Below is a small trained network, with its code and all its weights. Each question gives an input and a class and asks what happens when units are switched off, that is, made to give their printed mean instead of their output.

import numpy as np


def w(rows, s, z=0):
    codes = np.array(rows[::2]) - 128.0
    scale = np.full(codes.shape[1], s)
    scale[-1] = z or s
    return codes * scale


def f(y):
    return y / 2 * (1 + np.tanh(0.7978845608 * (y + 0.044715 * y**3)))


def log_softmax(a):
    a = a - a.max(-1, keepdims=True)
    return a - np.log(np.exp(a).sum(-1, keepdims=True))


def net(x, mask):
    res = np.array(x, float).reshape(1, 6) / 4 @ E
    y = f(res @ A[0][:, :-1].T + A[0][:, -1])
    res = res + np.where(mask, y, B[0][:, -1]) @ B[0][:, :-1]
    return log_softmax(res[-1] @ U[:, :-1].T + U[:, -1])


A, B = {}, {}
E = w([
[38,122,181,248],'x0',
[12,143,69,77],'x1',
[154,25,6,156],'x2',
[128,128,128,128],'x3',
[133,140,116,133],'x4',
[147,169,85,144],'x5',
],0.013)
A[0] = w([
[190,38,83,131,143],'n1',
[238,72,77,61,140],'n2',
[85,58,76,238,83],'n3',
[72,94,30,23,135],'n4',
[65,100,49,114,142],'n5',
[229,111,178,179,254],'n6',
[221,75,158,141,210],'n7',
[145,77,106,205,120],'n8',
[174,182,162,8,193],'n9',
[6,169,67,75,212],'n10',
[190,126,184,168,199],'n11',
[131,68,145,96,99],'n12',
[111,198,198,180,137],'n13',
[167,121,173,169,159],'n14',
[179,108,102,117,130],'n15',
[143,48,142,226,147],'n16',
[58,225,220,194,124],'n17',
[121,122,96,156,130],'n18',
[157,62,57,84,144],'n19',
[159,226,189,19,206],'n20',
[209,88,151,60,181],'n21',
[101,64,94,217,70],'n22',
[142,200,94,77,109],'n23',
[63,165,142,187,152],'n24',
],0.012,0.0087)
B[0] = w([
[139,125,50,111,195],'n1',
[155,126,35,139,216],'n2',
[82,238,243,43,217],'n3',
[208,43,223,66,211],'n4',
[133,111,169,86,195],'n5',
[161,243,48,241,238],'n6',
[135,188,45,142,210],'n7',
[92,192,103,118,180],'n8',
[96,230,210,44,229],'n9',
[68,41,196,112,250],'n10',
[229,210,124,223,205],'n11',
[122,110,110,134,136],'n12',
[175,110,107,235,212],'n13',
[198,155,122,206,180],'n14',
[134,126,79,110,160],'n15',
[157,199,116,127,210],'n16',
[136,1,68,221,254],'n17',
[157,161,157,110,148],'n18',
[209,61,109,57,188],'n19',
[54,218,212,105,251],'n20',
[135,173,68,100,200],'n21',
[88,219,181,52,192],'n22',
[114,107,146,92,172],'n23',
[98,74,191,158,210],'n24',
],0.009,0.018)
U = w([
[112,246,144,118,129],'0',
[49,144,203,55,236],'1',
[167,111,25,115,115],'2',
[211,29,141,77,4],'3',
[179,105,127,202,121],'4',
[53,19,135,157,112],'5',
],0.013,0.0024)

Each question gives the input, the list of numbers given to net, and the class t.
The units are the neurons (one row each of A and B). Each row of codes is followed by its name. A weight is (code - 128) times the scale printed after its matrix; where a second scale follows, it is the last column's (A, B and U).
mask holds one flag per neuron, in row order. A switched-off neuron (its flag False) gives its mean, the last column of its row in B, instead of its output. The means were averaged over made-up inputs and are rounded, as every weight is.
A unit's drop is (log p(t) with every unit on - log p(t) with that unit switched off) / (log p(t) with every unit on - log p(t) with every unit switched off).
unit that matters most: the unit with the biggest drop
top k neurons: the k neurons with the biggest drops, biggest first
drop of u: that unit's drop, to one decimal
input [-7,5,0,3,6,1], class 1: unit that matters most	n9
input [6,-7,0,5,4,-5], class 4: top 2 neurons	(n17 n20)
input [1,2,-5,4,-8,2], class 5: top 2 neurons	(n17 n3)
input [-3,1,3,3,1,3], class 3: top 2 neurons	(n4 n6)
input [0,8,-6,-2,-7,4], class 1: top 2 neurons	(n20 n9)
input [0,3,-5,8,-2,-2], class 1: top 2 neurons	(n20 n9)
input [-2,2,1,4,-7,-8], class 3: top 2 neurons	(n3 n20)
input [0,-7,4,-2,7,-1], class 2: top 2 neurons	(n20 n9)
input [5,1,3,-2,-7,5], class 1: top 2 neurons	(n6 n11)
input [7,0,0,3,-8,-3], class 4: drop of n9	0.4
input [3,7,-7,-5,5,2], class 5: drop of n17	0.1
input [0,-2,5,1,-7,-1], class 2: drop of n20	0.8
